(in the rows, 128 means zero)
Each row is followed by its class.
[114 132  62 131 108 140 120 139 145 163 151 119 129 110  96 157 152  85
 136 146  70 126 100 128  77 150 121 124 120 188 128 186  84 113 124 106
 149  76  61 165 121 184 154  97 115 111 112  97 148 123 105 164 105]  Kenob
[125 121 111 161  85 149 107 117 115 150 147 125  99 159 139 107 151 115
 112  99  97 148 159 133 159 127  90 114 125 187 142 160  77  97 115 182
 105 149  95 167 152 152  50 108 122 112 100  72 150 162 139 158 128]  topu
[ 81 108  68 133 108 136 128 154 141 177 132 126 187 108 103 160 186  96
 143 156  55 144 120 134 101 145 179  91  96 219 106 170  98 114 167 134
 110  83  90 142 156 186 139 124 128 108  89 106 133 141 109 147 145]  Kenob
[129 124 103 115 105 145 131 133 143 134 125 113 158  70  95 112 151  81
 144 140  55 174 131  98 108 176 140 121  99 183 126 187  99 119 161 123
 122  86  80 158 139 215 139 149 130 122 107 118 118 127  88 145 100]  Tedi
[117 130 121 165 109  98  90 116 136 167  85 155  99 138  99 135 163 112
 104 137 160 117 161 194 136 128 136  70 100 181 132 117 119 119 133 179
 147 139 120 168 136 140  98 117 153 127 104 134 133 130 120 158 157]  tulut
[122 133 108 125 106 172 124 138 146 191 124 104 127  88 110 171 156 105
 148 161  48 107 138 147  76 142 115 124 134 200 148 167 110 111 133 176
 139  82  60 161 141 161 134 113 131  75  99  81 159 126 109 161 137]  Kenob
[ 86 141  74 122 108 132 116 133 138 164 149 132 152 113 129 129 166 125
 129 141  71 136 133  84 103 148 119 142 106 193 133 221  77 110 135 112
 115  90  79 143 116 194 102 105 131 103 132  92 125 145 127 163 139]  tulut
[ 70 137  67 119  94 163 112 149 146 142 163 118 160 112 117 188 147  83
 146 123  41 167 103 149  77 153 132 115 122 195 132 175  68 129 140 121
  99  87  78 141 148 159 128 115 153  80 115  95 145 134 104 178 126]  Defod
[113 129  46 147  77 116  78 121 109 158 146 140 119 173 107 140 144  97
 121 100 126 143 176 172 103 122 127  67 102 228 105 177 114 124 128 146
 120 146 113 152 131 142  66 124 182 105 100  97 111 148 118 172 159]  topu
[ 90 132  68 145 106 101 122 138 144 137 138 138 111 152 110 140 140 104
 110 110 166  82 162 169 104 103 121  77  87 195 137 138 104  91 104 179
 179 152  82 157 124 173 120 104 111 151  80 116 128  88 142 185 123]  Kenob
[108 122  87 163  94 127 102  81 133 173 129 149 102 149 113 106 123  83
 125 133 138 171 148 120 125 140  75  88 102 182 125 183 102 113 100 109
 127 137 116 167 108 153 117 124 155 133 139  89 112 138 139 164 126]  sil
[ 78 173  92 158  95  69  77  83 131 115 142 158  96 157 121  92 156 116
 117  81 172 105 144 101 144 111 130 105  96 201 123 175  81  99 109 157
 164 181 119 148 136 141  93  72 112 112 129 115 115 126 151 156 129]  tulut
[ 88 151  64 119  84 125 136 137 169 172 168 107 117 103 108 167 145 100
 137 128  76  81 146 115  78 136 104 105 126 193 151 196 124  99 108 150
 159  87  38 163 117 168 154 142 101 137  77 104 136 118 145 166 126]  nepin
[ 80 152  93 137  64  98 102 102 142 129 148 150 100 126  81 136 118  91
 129 110 157 143 172 180 105 131 139  53  94 213 139 126 114 102 133 144
 149 145  95 161 129 173 119 142 157 147  83 104  98  97 112 189 133]  tulut
[100 122 114 179  96 116  97  75 157 146 119 155  97 120 106  87 107  90
 125 116 116 175 162 134 122 129 103  68  90 202 127 163 102 114  89 125
 143 158 107 167 109 135  92 135 168 118 127 103 100 138 121 159 131]  Tedi
[115 127  63 112 116 151  93 125 153 162 128 100 139 115  73 158 133  60
 138 140  44 147 113  65  74 148  85 104 127 191 152 199 101 101 130 154
 155  96  30 155 104 159 136 134 133  92 133  92 133 139  91 165 138]  luse
[ 54 141  50 152 123  86  95 116 133 140 132 146 122 168 110 127 150 111
 105 120 150 108 154 104 123  88 116  70  85 181 117 155  97  86  98 179
 144 147 122 140 147 129  91 100 105 117  93 107 140 115 140 181 166]  luse
[ 97 133 100 147 107 116 122 108 135 152 125 127  93 111  75 130 121 103
 116  98 155 110 158 176  72  95 156  53  77 202 142  88 124 104 104 176
 159 143  86 165 133 158 128 145 123 162 106 110  97  97 117 178 136]  Leb
[ 76 126 116 154 105 133 100 108 168 158 122 121 163  91  87 120 163 115
 119 147  65 134 105 131 110 136 109 110  86 195 123 134  80 125 119 165
 179  95  59 142 125 152 113  72 128  85 117 113 154 103  86 151 118]  luse
[ 84 129  92 159 102 121 105  99 136 128 150 148 110 120 108  99 125 105
 102 110 136 137 169 132 108 116 116  83  95 198 136 140  79 110 100 165
 163 143  87 165 129 157 123 127 132 106 119 110 104  94 130 167 127]  Tedi
[ 80 122  53 157  92 106  89 125 123 153 117 142  83 161  97 136 120  81
 111 122 159 113 169 157  85 126 103  57  88 235 142  97  86 104  99 167
 155 137 101 162 162 172 145 100 149 110  87 111 121  82 115 174 129]  Kenob
[ 89 123  89 168 119 108 106 114 117 169 138 148 124 139 106 103 124  91
 107 127 179 131 147 138 108 124 137  96  76 225 141 149  90 115  81 121
 147 137  95 171 138 177 131  87 158 106  99  99 115 123 132 174 133]  Defod
[ 79 138  84 139  83 105 115 115 162 133 158 128 148 122  94 113 147 110
 165 124  61 161 105 107  71 129 167  97  99 224 107 192  75 122 147 113
 139 107 106 138 135 158 130 100 101 107 131 101 109 116 111 155 121]  nepin
[ 83 120 106 153 112 147 126 137 129 160 102 147 166 133 150 161 143  85
 115 121 137 122 176 206 117 119 137  64 125 168 146 106 110 104 126 184
 108 164 102 144 152 116  93 130 156 113  69 120 136 117 107 173 157]  Tedi
[141 142  68 129 144 140 124 148 164 190 144 116 152 102 109 122 154 116
 128 171  77  94 107 142  79 150 116 137 109 192 136 205 104 137 115 114
 166  65  63 151 108 206 122 113 133 104 104 111 152 111 120 148  99]  boze
[ 62 131  68 147 102 124 100 122 112 140 142 141  95 128  70 125 138  96
 121 102 135 151 155 129  78 118 133  87  64 231 118 130  79  90 108 157
 134 126 106 152 139 172 129 119 160  93 125  83 104 105 119 193 142]  Leb
[ 89 119 116 170 121 140 125 110 127 152 123 136 115 148 135 156 145 108
 114 115 141 138 152 160 102 120 141  50 119 188 173  97 103 102 136 181
 127 165  99 167 135 147 127 130 132 102  98  98 136 130 128 174 150]  nepin
[ 82 117  74 138 105 131 128 116 168 151 161 116 159 112  87 136 130 102
 139 137  85 115  97 136  70 130 142 102 102 200 132 142 101 103 104 113
 166  83  70 159  95 135 180 115 122 101 120 115 113  92 113 146 106]  sil
[148 128  59 150 108 122 100 137 138 180 129 132  83 169  85 146 118  92
 123 127 152  75 159 163  99 101  94  51 122 212 139 143 119 129  93 208
 194 137  62 172 126 175 100 114 171 100  67  97 132 105 139 171 132]  luse
[135 135  84 135 121 148 132 153 153 151 144 124 140 121 100 166 147 106
 135 149  96 130 121 145  75 132 148 129 138 187 153 194  97 117 127 137
 139  91  78 155 124 180 134 120 110 120 107  79 145 118 130 169 129]  Tedi
[ 98 142  94 128 111 161 133 149 153 168 141 135 148 124  87 161 168 113
 138 146 121 174 108 132  89 148 129 151 114 186 130 212 105 122 123 117
 151  94  84 139 115 195 158 102 116 128 130  84 151 139 110 157 118]  tulut
[ 97 116  81 151 124 109 110 142 151 145 107 139 143 116 122 141 146 105
 159 135  76 117 109 122  96 149 170 110 119 228 152 148  80 130 154 158
 127  86  99 167 151 168 148  91 131  57 101 130 133 115 127 154 142]  Defod
[ 82 138 102 135  98 117 101 131 136 151 114 131 104 123 107 123 144  99
 115 108 190 137 173 110 112 119 117 113  85 159 127 135 117 107 100 151
 152 159 105 126 134 169 112  97 135 127 124 125 115 122 125 165 139]  nepin
[ 91  91 100 177 103 146 122 103 149 189 106 145 134 138 112 134 133 108
 105 150 140 129 158 160  98 117 108  73 103 170 141 138 128 111  90 169
 171 160  86 167  77 140 109 123 148 104 138 114 126 145 118 161 153]  nepin
[101 133 127 173 127 135 119 105 140 168  74 134 114 134 120 142 140 118
 104 138 143 128 175 184  97 108 100  93 105 171 141 129 114 105  79 184
 151 143 101 162 123 158  82 117 146 128 126 119 128 111 128 159 150]  Tedi
[115 146  79 131 111 105 116 152 140 162 141 147 103 149  54 137 130  93
 130 118 167 100 145 209  64 107 158 115  66 217 123 166 126 115  97 125
 173 122 117 148 106 171 122 120 170 113 116 121 109 120 132 182 132]  Defod
[ 93 127  83 153  82 123 106 121 156 163 176 135 172 106 135 111 169  98
 127 129  35 129 119 169 116 144 137 104 125 220 116 199  79 108 132 137
 140 117  68 169 167 140 109  97 124  95  77 113 158 143 113 141 107]  Defod
[139 120  67 158 108 145 117 134 143 159 155 122 151 112  88 131 149 124
 170 137  64 182  97 108  96 142 162 110 114 209 116 196  95 153 141  96
 128  86 107 142 141 187 144 113 135 125  98  81 135 167 129 139 109]  topu
[108 117  91 164  87 137 123 113 135 161 135 139 115 136 126 158 141 107
 121 120 137  99 166 181 109 125 121  83 136 177 162 113 104  78 110 186
 140 139  87 169 114 162 134 138 129 105  91 129 122  90 135 157 135]  nepin
[ 80 133  79 159  86 120 113 110 148 143 114 143 100 134  80 154 112 105
 129 135 138 103 154 173  91 112 102  54  99 183 161 108 100 115 101 187
 168 138 103 170  96 174 123 132 145 115 107 109 110  76 136 202 129]  boze
[104 139 105 127 113 159 113 126 166 142 112 128 173 108 137 144 157 136
 144 143  49 147 143 110 138 131 123 131 135 155 113 194 103 129 147 176
 132  92  99 140 146 152  94 123 130 105 118 132 140 152 126 130 150]  tulut
[ 81 121  41 133  88 137 111 103 165 157 133 110 132 103  82 150 118  62
 153 142  55 135 109  83  88 148 130  86 120 213 148 175  94 101 109 136
 131  96  54 171 118 173 153 134 105  94 117  65 132 132 104 172 116]  Defod
[ 92 119  79 149 126 157 131 132 168 149 139 138 154 119  88 144 145 128
 149 167  73 145  96 118  88 119 161 122 116 202 159 188  70 100 132 111
 153  80  85 152 102 187 181 113 116  76 120  71 140 104 127 169 123]  Defod
[ 66 137  94 155 107 124 111 123 114 143 101 150 116 160  92 153 148  84
  97 128 140 137 161 151 115 110  97  76 115 191 139 140  83 105 108 199
 126 141  99 163 148 153  99 106 158  84 123  97 135 102 129 199 154]  luse
[111 135  43 129 117 171 124 146 164 159 135 110 119 106  75 177 128  77
 161 155  58 126 113  78  55 156 109 119 115 178 152 201 101 116 115 137
 142  64  54 159 108 191 181 151 121  91 120  72 141 144 119 172 118]  topu
[108 142 106 121  81  88  85 130  96 164 135 138 119 130  80 114 142  76
 137 118 154 123 151 129  93 120 134  79  74 233 118 111 101 113 142 209
 143 139 112 140 171 144 119  84 138  90  83 112 124 102 123 171 141]  tulut
[ 81 136  72 121 109 134 104 126 156 165 128 131 160 109 113 152 149  77
 168 161  60 150 101  96 120 177 135 103 117 192 135 179  84 126 173 118
 122  92  99 129 155 154 153 123 136  88 105  91 137 144 117 148 131]  sil
[ 91 130  88 143 110 148  96 102 141 176 162 124 154 101 111 139 153 120
 151 142  54 157 101 121  84 125 141 106 134 204 133 163  69  93 134 148
 142  99  72 160 131 137 139 108 121  73 120  99 135 122 104 146 141]  tulut
[119 115  52 123 119 129 114 150 108 171 148  92 161 113 109 147 152  90
 123 147  65 168 121 129  51 153 162  88  84 220 113 179  88 125 146  66
 106  84  84 154 153 196 129 111 161 131 108  86 110 136  94 170 128]  sil
[126 120  89 149 124 160 132 140 131 185 161 117 154  99 118 138 165 133
 120 160  74  91 101 136  74 137 143 139 135 175 152 163  71 102  94 130
 133  65  68 182 128 179 165 105 113  75 102 107 151  99 115 139 102]  tulut
[ 92 138  75 176 115 104 113 105 158 158 109 150 104 152 131 139 135 125
 126 108 164  83 177 185 102 117 133  63  99 209 138 181 121 114  93 184
 162 153  89 189 112 159  89 126 131 135 100 110 104 129 135 174 166]  topu
[112 152  82 142  96 106 109 127 143 150 140 132  84 136 113 127 125  80
 138  97 142 124 162 128 101 110 112  98 105 176 136 170 110  98  93 137
 129 151 110 150 138 152 100 129 124 155 101 107 107 128 147 178 130]  Tedi
[109 138  84 133 107 139 115 118 110 157 156 107 145 103  90 119 149 116
 119 143 115 162 141  93  72 123 150 112 119 195 140 166  95 102 128  86
 161 122  70 131 132 190 162  95 115 130  97  63 141 124 116 148 104]  boze
[ 99 137  89 136 118 159 146 173 154 166 156 136 185 121 127 164 186 105
 152 158  68 139  98 146  92 144 158 126 118 176 124 205  87 108 155 119
 121  79  96 147 165 189 172 128 120 122  74 109 156 129 132 150 112]  tulut
[103 125  68 129 127 139 141 137 155 157 127 112 169 101 117 156 130  80
 157 152  63 123 114 120  54 141 156  97 104 189 142 190  87  98 131 132
 146  95  64 165 130 185 169 129 108 116  88 108 142 129 113 161 115]  Defod
[ 87 139  77 149 137 137 105  92 154 145 153 110 122 107 106 152 138 117
 140 124  79 133 114 110  72 127 148  96 133 190 149 156  81 106 137 120
 163  99  59 156  97 114 164 120 117 100 124 103 137 131  93 151 149]  luse
[ 86 143  68 159  85 114  95  92 119 155 142 155 106 154 120 134 137  88
 111 110 143 139 169 127 114 119  99  67 129 199 130 160  94 109 113 140
 153 154  94 162 131 151 128 101 149 110  97  91 131 139 161 164 124]  boze
[ 30 150 104 145 106 111 118 103 133 137 129 132 124 116 119 144 144  77
  99  91 174 109 158 141 122 116 116  64  85 160 151  92 106 102 108 154
 157 169  69 148 135 138 138 115 112 161  92 124 124 103 115 187 129]  Kenob
[ 96 126 113 106  99 174 120 125 143 158 151 102 170  93 126 136 164 130
 150 138  50 152  97 129 115 137 125 111 126 151 102 149 114 134 155 163
 143  94  91 142 151 128 121 115  96 103  93 117 163 128  84 115 126]  boze
[100 142 126 154  93 133  91 122 171 130 140 135  93 141  87 145 134 131
 108 124 156 106 164 157 104 123 113 107 100 189 151 144  83 139 104 179
 173 120  90 159 117 163 122 104 146 119 129 108 118 111 132 158 136]  Kenob
[121 136  75 136 108 142 115 137 104 164 120 123  96 144 108 156 119  92
 103 103 141 110 174 200  68 126 107  65  98 195 144  98 119 142 110 164
 154 142  91 166 131 182  91 125 186 118  92 120 129 133 115 176 129]  boze
[112 132  82 137  99 144 111 124 181 165 156 127 147 127 113 132 145 115
 153 139 100 125 108 129  90 160 133 140 115 213 145 228  91 129 130  93
 142  80  81 166  80 163 143 108 134 110 131  94 122 121  99 151 131]  sil
[106 147  92 148  72 122 101 119 140 132 168 133 105 158 120 127 134 100
 127  94 158 108 181 136 106 125 116  85 122 203 156 164  98 131 133 173
 151 148  85 179 129 176 115 122 132 144  84 117 119 115 120 169 131]  Kenob
[112 114  71 156 115 142 113 113 131 152 143 128 138  78  93 110 138  93
 146 132 105 138  99 111  59 154 162 133  93 227 139 147  59 110 130 131
 142  91  77 164 135 189 187  91 101 107 141  95 120  98  87 160 112]  Leb
[103 142 100 154 107 122  96 116 126 166 123 134 130 173  89 150 137 104
 134 135 153 159 179 152  77 123 136  84 104 220 132 167 115 120 127 144
 158 139 114 143 126 162 106 106 171 108 105  68 120 134 140 173 149]  sil
[116 124  84 159 102 119  82  85 132 153 146 156 102 141  98 107 118 127
 109 106 121 136 161 128 132 110 110  87 120 189 120 154 111 115  93 147
 151 121 109 172 123 130  86 123 158 108 111 109 113 144 148 144 146]  Leb
[ 91 141  68 154 108 119  94 108 139 166 115 149  95 154  89 144 128 113
 138 121 154  94 135 119  91 115 126  77 106 223 133 151 109 132 104 148
 167 113  85 155 103 156 133 108 168  87 109  89 115 101 134 157 151]  Leb
[ 87 153  64 123  96 143 123 149 149 134 186 103 174 121 103 172 151  98
 161 106  75 141 105 132  49 136 163 120 122 210 133 215  81 155 148 101
 121  88  82 157 120 164 136 112 148 129 114 108 119 126  91 190 133]  luse
[ 59 121  81 150 131 122  97 125 169 174 145 124 173  86 141 118 159  89
 127 157  45 127 107 105  88 145 104 103 107 183 122 172  73 104 116 124
 126  88  62 154 137 120 145  97 134  82 129 134 116 119 120 157 129]  boze
[118 137 104 132 158 134 124 108 146 163 112  94 110  70 103 119 139 107
 145 152  54 119 100  61  89 137 143 128 123 180 144 152  90  95 111 140
 123  70  82 169 160 145 170 112  97  75 140  92 136 140 133 133 123]  sil
[ 94 139 102 164  98  95  99 110 128 160 122 148 102 141  75 114 149  78
  95 117 154 110 146 143 102 110  89  76  92 190 137 148 116 106  75 169
 167 167  82 161 118 152 100 117 147 121 125 110 119 113 140 166 125]  Tedi
[ 81 142  94 130  69 109 105 122 139 148 138 136 121 119  84 116 136  88
 135 105 111 120 165 142 112 135 131  81  93 214 141 136  99 120 148 172
 162 134  88 159 139 172  99 131 145 118  84 124 123 126 111 174 141]  nepin
[117 118  71 167  77 106 106 109 122 166 164 149 124 160 129 119 113  91
 120 100 132 115 158 163  89 119 123  77 112 217 131 169 102 121  97 149
 138 148 100 188 120 140  73 103 150 129  86 104 123 137 140 180 132]  Leb
[127 128  97 150 120 117  99  79 136 116 127 127 101 120 119 106 126 100
  99  91 114 134 178 143 143 144 115  79  86 193 143 146 105  95 114 150
 121 149  97 176 123 188  85 160 162 129 126 113  96 146 144 159 119]  Defod
[ 78 132  64 136 125 131 125 134 179 140 132 136 170  89  99 134 142  92
 141 138  54 110 118 135  83 131 146  92  98 194 144 182  97 109 144 141
 143  96  72 152 116 139 147 144 123 113 104 137 130 113  81 174 152]  luse
[ 92 143 119 139 108 156 109 148 131 186 106 149 131 127 100 152 164 107
 116 135 170 141 177 183 139 119 127  99  86 172 136 114 132 129 138 190
 140 127 107 125 172 181 105 129 152 121  76 111 141 125 125 165 159]  topu
[105 110  96 140  80 134 121 158 136 159 131 150 126 162 124 138 123  91
 119 133 187 130 146 110 102 112 126 112  83 169 149 137  90 137 106 128
 139 132 121 135 127 177 135  70 115 129  99  91 118 109 141 179 122]  Tedi
[ 93 141  78 167  99  86  96 101 129 180 109 165  88 137 112 130 122  73
 141 137 126 121 168 145  98 130 105  60 104 202 143 126 104 100 108 149
 122 134 125 161 158 160 109 118 143 106  90 108 101 117 147 181 143]  Tedi
[105 125  87 159 102 125 101 144 168 187  96 151 163 118  99 146 163 120
 170 159  72 163 111 157  95 144 173 109 123 204 121 175 109 145 149 112
 129  82 116 129 139 162 124 101 144  81  96 132 134 124 100 129 139]  topu
[ 98 130  84 157 119  97  86 109 152 167 115 152  72 133 122 109 115  90
 111 149 122 102 155 109  90 142  79  79  79 202 158 148  80  92  95 160
 154 115  93 188 141 177 133 118 149  90 120 120 107 115 150 175 131]  tulut
[136 151  83 134 142 134 133 154 167 183 156 129 160 111  62 138 162  96
 132 167 127  85 112 136  50 141 125 125  97 174 139 204 130 131 106 127
 192  69  64 154 111 198 202 122  91 147  93 104 138 112 130 152  95]  boze
[104 120  92 163  89 144  94 114 107 174 120 137 109 129 129 122 164  96
  99 102 145 151 153 132 148 121  97  97 117 164 126 131 103  91  92 170
 140 186  79 151 134 159  79  90 143 105 107 103 152 146 108 151 125]  tulut
[ 96 135  96 116 122 146 130 113 162 166 105 132 155  79 116 175 143 105
 184 132  47 130 144 152 110 136 149  99 150 185 144 133 144  59 161 171
 119 101  73 118 117 119 133 164 115  93  81 123 116 118 106 126 176]  Tedi
[ 62 141  70 121 113 132 108 141 138 164 123 132 179 107 106 181 152  98
 151 162  79 132 111 110  86 131 143 116 123 177 130 147  86 134 143 127
 110  74 101 118 151 147 146  82 125  84 115 113 131 110 111 171 152]  Kenob
[122 140  53 122 124 132 117 140 129 151 152 116 181 121  90 134 139 107
 137 153 113 134 117 125  59 113 181 115 107 201 124 196 100 130 138  94
 147 107 102 126 114 169 144 105 131 120 117  99 126 120 106 160 129]  boze
[ 53 123  94 114 121 131 106 126 145 157 152 130 168  93 102  93 157  80
 151 145  45 170  81  66 103 157 145 127  86 206 105 182  81 114 142  94
 110  86  90 126 165 148 155 121 132  55 141 108 118 135 106 126 122]  Defod
[ 77 143  97 124 124 185 135 146 159 186 154 117 156  92  63 171 171 129
 134 167  86 131 102 175  57 123 127 130 111 184 138 152  93 125 120 145
 170  71  73 132 124 167 188 116 109 108 132  71 147 106 106 164 120]  boze
[ 85 127 103 143 118 128 132 117 143 187 135 131 143  85 111 126 143 103
 147 134  62 140  93 140  86 119 139  92 105 228 132 137  83 127 131 130
 144 101  60 136 125 132 138  98 133  97 112 108 126 115 117 144 136]  Tedi
[ 99 132  70 152 112 124  84 102 124 165 119 136  78 144  99 140 131  88
 106 125 150 131 168 140  99 119  85  79  99 200 137 133 113  84  82 180
 153 143  99 169 141 176 108 119 139  91 113  97 132  95 130 179 137]  Kenob
[108 148  82 152 101 122  87 116 145 132 139 133  88 132  64 138 147  91
 118 103 179 138 169 145 112 114 115  89  97 197 125 143 122 108 105 173
 170 148  88 152 118 179 130 117 153 127 117 107 115 106 119 178 126]  Kenob
[107 133  63 139 130 117 104 140 146 158 125 133 143 115  84 116 147  85
 140 161  67 137 117  97  94 151 129 108 105 198 133 169  87 124 150 141
 151  80  99 162 157 172 158 114 132  85 111 121 139 135 111 156 126]  sil
[ 77 132  67 167 100 124 109 118 111 152 118 161 126 161  99 152 132  96
 132 105 140 169 166 137  87 101 133  61 106 187 136 141 110  95 118 172
 163 178 121 154 152 177 101 114 132 130  82  92 138 145 137 186 144]  Leb
[140 133 114 116 157 166 151 176 149 194 108 125 168 104  76 175 155 121
 124 197  94 123 109 156  61 128 176 166 113 156 152 192 119 149 139 111
 134  26 109 156 133 186 155 125 117 129 133 101 146 134 129 177 146]  Leb
[109 139  95 140 107 134 112 132 121 159 113 132 118 154 105 139 141  80
  92 141 163 134 159 113 109 114  86 103  82 167 139 131 101 124 104 139
 118 128 106 120 129 193 113  94 175 107 128 107 129 108 139 179 111]  luse
[107 152 119 154  90 122 106  87 167 156 120 155 105 149  88 148 129 123
 139 120 139 127 184 183 100 128 125  86 115 197 168 178 119 111 133 178
 172 136 114 179  78 154 112 145 135 120 122 114 104 122 126 172 159]  sil
[ 81 131  70 135 122 132 112 134 134 164 166 128 149 115 144 143 164  68
 139 138  49 132 122 106  78 163 111 111 127 189 131 184  64  94 149 138
 107  90  75 160 177 139 164 120  92 103  97 108 154 133 126 157 123]  Kenob
[101 135  67 135 128 125 127 147 143 161 167 139 147 108 111 127 155 103
 128 159 104 135 127 135  61 151 161 115 101 222 126 204  74 118 147  85
 140  76  82 154 142 196 175 105 124 109 102  75 129 116 136 172 115]  boze
[ 66 153 104 145 108  86  97 103 132 145  91 150 111 137 107 120 152 109
 145 121 127 173 147  98 145 103 153  75 117 181 110 152 114  88 136 128
 117 148 142 132 160 140  89 104 133 110  95 109 129 147 149 144 158]  boze
